W =
array([[ 40, -29,   6,  -6, -13,  15,  37, -26, -30, -26, -14],
       [ 23,   2,  12, -12,  15,   6,   2, -29,   5, -31,   8]])
Find the entry just left of -31.
A: 5
Find the 1st entry on the diagonal from the top-right corner.
A: -14
Find the entry just right of the largest entry.
A: -29
The 4th entry, reading row by row -> -6
The top entry of the column that holds the smallest entry -> -26
Find the fourth-last entry, reading row by row.
A: -29
The entry directly below the largest entry: 23
The second-last entry, reading row by row -> -31
Find the largest entry.
A: 40
The second largest entry: 37
The smallest entry in the first row is -30
Find the bottom-right entry.
A: 8

arr = [ -3  -4 -40 -26  26  -7 -14  -1]
The entry just right of -3: -4
What is the minimum?
A: -40

Questions about the matrix below.
1) Read off the entry in the bottom-left corner.
2) Read off the largest entry in the last column.
3) Read off the first entry in reading order.
4) Read off the 1st entry on the diagonal from the top-right corner.
5) Read off the 3rd entry from the end, reading row by row.
6) Read off the top entry of the column that holds the largest entry.
7) Read off the bottom entry of the column that holds the smallest entry.
8) Read off the 2nd smallest entry.
20,-17,-26,13,0,-16,-18,4,-34,41,-21,-13,32,-27,2
29,-7,-25,1,10,4,6,-18,-24,23,1,-22,21,-12,-20
-16,-8,-24,3,-7,18,0,35,-9,-5,-8,27,2,-11,15
33,20,7,11,4,-39,-29,-5,-36,22,-35,-15,29,-2,6
5,5,14,2,26,13,-26,3,0,16,-6,21,21,4,6
-35,-10,-4,4,-33,-12,8,32,10,-22,-6,12,-26,-5,23
5,-3,-16,-13,-5,16,40,-24,9,-18,28,-23,-20,5,-27
-33,-5,12,6,-18,-10,-12,34,13,-11,-12,25,-13,-2,30
-2,-2,8,-7,-7,-5,19,-22,17,-11,19,-22,-20,7,-14
21,-13,-21,-4,21,25,8,-22,-9,24,16,-12,18,-10,-24
-8,-8,-16,2,-15,-3,7,13,-6,-3,-4,0,-5,-9,6
30,43,22,-10,28,10,-1,-24,-5,-19,1,2,8,29,-15
1) 30
2) 30
3) 20
4) 2
5) 8
6) -17
7) 10
8) -36
